Below is a small trained network, with its code and all its weights. Each question gives an input and a target symbol and asks what happens when units are switched off, that is, made to give their printed mean instead of their output.

import numpy as np


def w(rows, s, z=0):
    codes = np.array(rows[::2]) - 128.0
    scale = np.full(codes.shape[1], s)
    scale[-1] = z or s
    return codes * scale


def norm(h):
    return h / np.sqrt((h * h).mean(-1, keepdims=True) + 1e-5)


def f(y):
    return np.maximum(y, 0)


def softmax(a):
    e = np.exp(a - a.max(-1, keepdims=True))
    return e / e.sum(-1, keepdims=True)


def log_softmax(a):
    a = a - a.max(-1, keepdims=True)
    return a - np.log(np.exp(a).sum(-1, keepdims=True))


def net(x, mask):
    ids = ['ΓΔΘΠΦΩβεζηλμξστ'.index(c) for c in x.split()]
    T = len(ids)
    res = E[ids] + P[:T]
    u = 0
    for l in range(2):
        r = norm(res)
        for j in range(3):
            rows = slice(3 * j, 3 * j + 3)
            q, k, v = (r @ M[l][rows].T for M in (Q, K, V))
            z = softmax(np.where(np.tri(T) > 0, q @ k.T / 3**0.5, -1e9)) @ v
            o = O[l][rows]
            res = res + np.where(mask[u + j], z, o[:, -1]) @ o[:, :-1]
        u += 3
        y = f(norm(res) @ A[l][:, :-1].T + A[l][:, -1])
        res = res + np.where(mask[u : u + 4], y, B[l][:, -1]) @ B[l][:, :-1]
        u += 4
    return log_softmax(norm(res)[-1] @ U[:, :-1].T + U[:, -1])


Q, K, V, O, A, B = {}, {}, {}, {}, {}, {}
E = w([
[119,125,126,130,123,152,138,101,158],'Γ',
[151,100,103,134,73,164,131,120,107],'Δ',
[135,93,86,131,92,152,101,114,155],'Θ',
[113,125,147,148,95,108,158,136,121],'Π',
[122,125,118,190,106,85,145,130,130],'Φ',
[145,127,87,104,107,132,186,118,114],'Ω',
[153,165,170,162,179,189,151,169,91],'β',
[92,138,192,122,137,145,165,155,109],'ε',
[123,118,173,122,114,120,128,109,139],'ζ',
[155,158,94,167,185,181,128,136,146],'η',
[179,116,3,158,151,190,136,158,205],'λ',
[42,93,145,178,154,140,79,162,73],'μ',
[187,128,157,79,98,151,91,148,153],'ξ',
[116,117,73,109,177,198,77,50,167],'σ',
[135,176,115,110,73,120,136,135,166],'τ',
],0.0051)
P = w([
[236,191,252,203,129,128,247,118,191],'0',
[123,109,139,165,98,81,140,167,113],'1',
[111,123,79,143,177,171,104,152,186],'2',
[167,168,250,212,138,177,174,39,136],'3',
[76,98,144,140,109,99,100,151,84],'4',
[60,114,88,104,166,183,80,146,144],'5',
[147,158,234,194,133,191,160,49,114],'6',
],0.0033)
Q[0] = w([
[139,101,174,170,206,192,182,47,73],'L0H0',
[221,224,209,196,117,179,132,21,146],'L0H0',
[196,79,198,177,151,169,183,2,68],'L0H0',
[106,157,25,24,114,189,133,130,105],'L0H1',
[206,198,150,85,120,184,187,215,122],'L0H1',
[19,70,212,190,64,131,12,152,188],'L0H1',
[121,77,102,84,229,64,133,137,183],'L0H2',
[109,123,145,151,62,206,190,40,93],'L0H2',
[148,67,186,193,229,220,141,17,119],'L0H2',
],0.0046)
K[0] = w([
[47,161,90,50,140,132,57,130,88],'L0H0',
[77,216,160,72,34,163,51,75,119],'L0H0',
[51,131,129,1,68,98,50,103,83],'L0H0',
[164,141,55,18,127,158,161,144,78],'L0H1',
[212,207,176,133,72,207,201,171,115],'L0H1',
[32,101,211,93,98,132,18,164,209],'L0H1',
[158,148,178,87,177,110,207,60,240],'L0H2',
[55,74,56,129,128,169,82,159,73],'L0H2',
[110,39,95,162,225,193,76,113,103],'L0H2',
],0.0046)
V[0] = w([
[95,49,94,202,174,151,193,57,81],'L0H0',
[184,1,198,80,200,124,122,134,131],'L0H0',
[120,86,124,148,61,202,110,87,112],'L0H0',
[134,124,217,141,77,92,152,126,207],'L0H1',
[231,139,123,157,153,120,157,117,75],'L0H1',
[137,95,70,166,127,166,163,93,90],'L0H1',
[76,50,108,128,71,167,141,131,126],'L0H2',
[114,219,94,124,88,125,133,194,193],'L0H2',
[144,135,140,114,92,69,106,123,142],'L0H2',
],0.0034)
O[0] = w([
[199,132,40,159,211,121,206,171,93,184],'L0H0',
[252,16,168,203,134,172,93,183,172,93],'L0H0',
[73,175,95,155,200,181,159,159,155,153],'L0H0',
[142,110,83,84,208,82,122,119,115,250],'L0H1',
[52,115,176,149,106,184,64,80,92,171],'L0H1',
[102,89,208,116,107,133,81,160,199,173],'L0H1',
[144,91,179,126,57,45,110,95,187,164],'L0H2',
[156,111,139,222,35,200,162,179,147,178],'L0H2',
[135,94,74,146,152,115,116,196,139,72],'L0H2',
],0.0029,0.002)
A[0] = w([
[128,140,192,166,188,112,58,134,80,224],'L0N0',
[124,70,148,201,175,110,205,14,74,196],'L0N1',
[102,230,83,206,150,145,63,87,177,254],'L0N2',
[130,141,138,217,99,2,85,135,81,112],'L0N3',
],0.0036,0.00092)
B[0] = w([
[230,163,76,97,66,78,98,111,232,185],'L0N0',
[173,180,87,117,151,75,107,202,171,252],'L0N1',
[119,147,149,66,77,79,196,123,38,205],'L0N2',
[128,177,157,133,206,254,158,60,137,167],'L0N3',
],0.0043,0.0037)
Q[1] = w([
[212,153,64,218,202,175,82,120,176],'L1H0',
[70,63,209,123,169,151,37,48,63],'L1H0',
[59,26,45,125,181,119,143,186,137],'L1H0',
[57,84,175,106,70,227,33,128,13],'L1H1',
[22,65,78,46,118,151,74,235,38],'L1H1',
[2,152,154,112,192,105,176,140,33],'L1H1',
[180,43,210,223,160,115,37,84,96],'L1H2',
[68,81,100,190,245,194,84,140,161],'L1H2',
[85,195,159,213,157,21,145,145,76],'L1H2',
],0.0045)
K[1] = w([
[166,127,63,132,229,190,72,167,181],'L1H0',
[127,95,209,191,129,85,63,49,100],'L1H0',
[184,70,138,205,152,16,193,139,187],'L1H0',
[193,94,152,154,55,210,183,119,135],'L1H1',
[171,83,77,194,46,133,195,159,167],'L1H1',
[143,193,132,215,106,130,254,131,151],'L1H1',
[130,132,125,238,200,182,124,75,203],'L1H2',
[196,103,202,154,86,174,64,63,49],'L1H2',
[152,150,132,211,189,33,199,143,67],'L1H2',
],0.0047)
V[1] = w([
[115,101,90,151,74,64,188,117,122],'L1H0',
[99,111,66,184,155,191,112,228,53],'L1H0',
[73,77,136,15,152,156,104,135,45],'L1H0',
[86,158,2,141,75,139,69,100,94],'L1H1',
[141,111,85,247,147,166,92,130,50],'L1H1',
[80,168,168,169,140,146,139,219,121],'L1H1',
[67,69,142,179,168,39,125,81,68],'L1H2',
[163,152,100,246,186,108,180,18,157],'L1H2',
[102,100,72,47,150,132,133,142,191],'L1H2',
],0.003)
O[1] = w([
[138,134,27,99,113,106,102,176,103,153],'L1H0',
[159,66,123,176,119,199,212,215,192,117],'L1H0',
[236,125,143,114,146,153,245,157,76,21],'L1H0',
[116,127,89,105,190,122,4,71,207,69],'L1H1',
[160,227,73,179,141,77,22,85,49,77],'L1H1',
[123,143,206,211,179,75,87,227,94,156],'L1H1',
[191,63,184,147,51,209,185,127,66,1],'L1H2',
[33,42,135,12,96,199,115,105,110,178],'L1H2',
[91,204,165,189,63,71,89,170,111,145],'L1H2',
],0.0027,0.0036)
A[1] = w([
[40,109,112,143,171,117,238,122,79,96],'L1N0',
[96,48,43,177,112,21,104,125,142,171],'L1N1',
[157,167,173,74,215,210,135,52,148,75],'L1N2',
[156,200,253,111,124,68,174,166,132,7],'L1N3',
],0.0032,0.0018)
B[1] = w([
[158,154,222,216,132,135,28,51,115,199],'L1N0',
[247,45,248,127,132,145,201,110,57,219],'L1N1',
[181,47,34,141,127,221,173,143,73,179],'L1N2',
[106,4,60,144,83,166,41,104,13,253],'L1N3',
],0.0031,0.0026)
U = w([
[37,232,195,11,23,56,152,10,37,149],'Γ',
[229,42,175,154,24,201,33,34,227,160],'Δ',
[233,41,118,23,29,46,52,164,239,118],'Θ',
[217,28,236,226,36,34,243,236,10,143],'Π',
[129,193,210,228,228,229,202,76,40,85],'Φ',
[44,211,109,224,15,221,236,228,234,180],'Ω',
[213,114,27,173,169,222,196,220,55,167],'β',
[6,137,223,214,219,208,31,233,226,54],'ε',
[106,9,226,22,222,2,221,77,245,71],'ζ',
[55,238,39,227,239,221,179,72,78,3],'η',
[224,140,25,23,218,211,210,51,213,170],'λ',
[38,32,167,177,143,44,36,243,24,130],'μ',
[227,225,63,162,237,26,26,215,206,152],'ξ',
[44,32,25,24,164,239,89,43,53,40],'σ',
[165,237,22,94,34,29,232,212,61,195],'τ',
],0.0048,0.0032)

Each question gives the input, a string of symbols that net reads in full, and the target symbol t.
The units are the heads (3 rows each of Q, K, V and O) and the neurons (one row each of A and B). Each row of codes is followed by its name. A weight is (code - 128) times the scale printed after its matrix; where a second scale follows, it is the last column's (O, A, B and U).
mask holds one flag per unit, layer by layer, with each layer's heads first. A switched-off unit (its flag False) gives its mean, the last column of its rows in O or B, instead of its output. The means were averaged over made-up inputs and are rounded, as every weight is.
A unit's drop is (log p(t) with every unit on - log p(t) with that unit switched off) / (log p(t) with every unit on - log p(t) with every unit switched off).
The circuit of an input: a set's keep is (log p(t) with only the set's units on - log p(t) with every unit switched off) / (log p(t) with every unit on - log p(t) with every unit switched off). Starting from the 12 units with the biggest drops (on a tie, the unit counted first), units are removed one at a time, each time the one whose removal leaves the highest keep (on an exact tie, the one counted first), for as long as the keep stays at least 0.8.
units of the circuit, in order: the units of the circuit, biggest drop first
top k neurons: the k neurons with the biggest drops, biggest first
which heads matter: for each layer, one digit per head in row order, 1 if its drop is at least 0.15 and else 0, layers parted by /
input η Ω Γ, target Γ: top 4 neurons -> L0N2, L0N1, L1N0, L0N3
input Ω Ω μ Ω, target ξ: units of the circuit, in order -> L0N1, L1H1
input Γ ε Θ Γ μ Δ ζ, target ξ: units of the circuit, in order -> L0N1, L1H1
input Φ τ ξ μ Ω Γ ε, target Π: units of the circuit, in order -> L1H0, L1N3, L0N0
input ε Ω τ, target τ: units of the circuit, in order -> L0N2
input Γ Θ μ Ω σ, target Γ: which heads matter -> 010 / 000
input σ ξ μ ε σ τ, target τ: units of the circuit, in order -> L0N2, L1H2
input ξ Θ Ω, target Ω: units of the circuit, in order -> L0H1, L0N1, L1H2
input β ε η ζ τ ξ Γ, target Γ: which heads matter -> 100 / 000
input Γ λ ε Ω μ Π, target Π: top 4 neurons -> L1N1, L0N1, L0N3, L0N0
input μ Φ Φ Φ μ, target ε: which heads matter -> 010 / 100
input Γ μ ε Γ, target ξ: which heads matter -> 101 / 010
input Π Ω η, target η: units of the circuit, in order -> L0N1, L0N2, L1N0
input ε μ μ Γ μ ξ β, target Δ: units of the circuit, in order -> L0N0, L0H0
input η Ω ε Γ Γ Ω μ, target ξ: units of the circuit, in order -> L0N1, L0N0
input Ω τ Ω ε τ Π Ω, target Γ: units of the circuit, in order -> L0H0
input λ β Ω Γ τ η ξ, target Γ: which heads matter -> 100 / 000
input Φ τ Ω λ, target Γ: units of the circuit, in order -> L0H0, L0N2
input ζ Ω Ω Δ ξ Φ ε, target Δ: which heads matter -> 100 / 000
input σ Π Π Φ μ, target ε: units of the circuit, in order -> L0N3, L1N3, L0N2
input ξ β ζ, target ζ: which heads matter -> 010 / 000
input σ τ σ Δ Ω ε σ, target λ: which heads matter -> 000 / 010
input τ σ ε Ω Δ, target σ: top 3 neurons -> L0N3, L0N2, L1N1
input Γ ξ ε Γ σ ε Ω, target λ: units of the circuit, in order -> L1H1, L0N2
input ξ Ω ε μ Γ, target ζ: top neuron -> L0N2
input Ω τ Π ε τ, target Ω: which heads matter -> 001 / 000
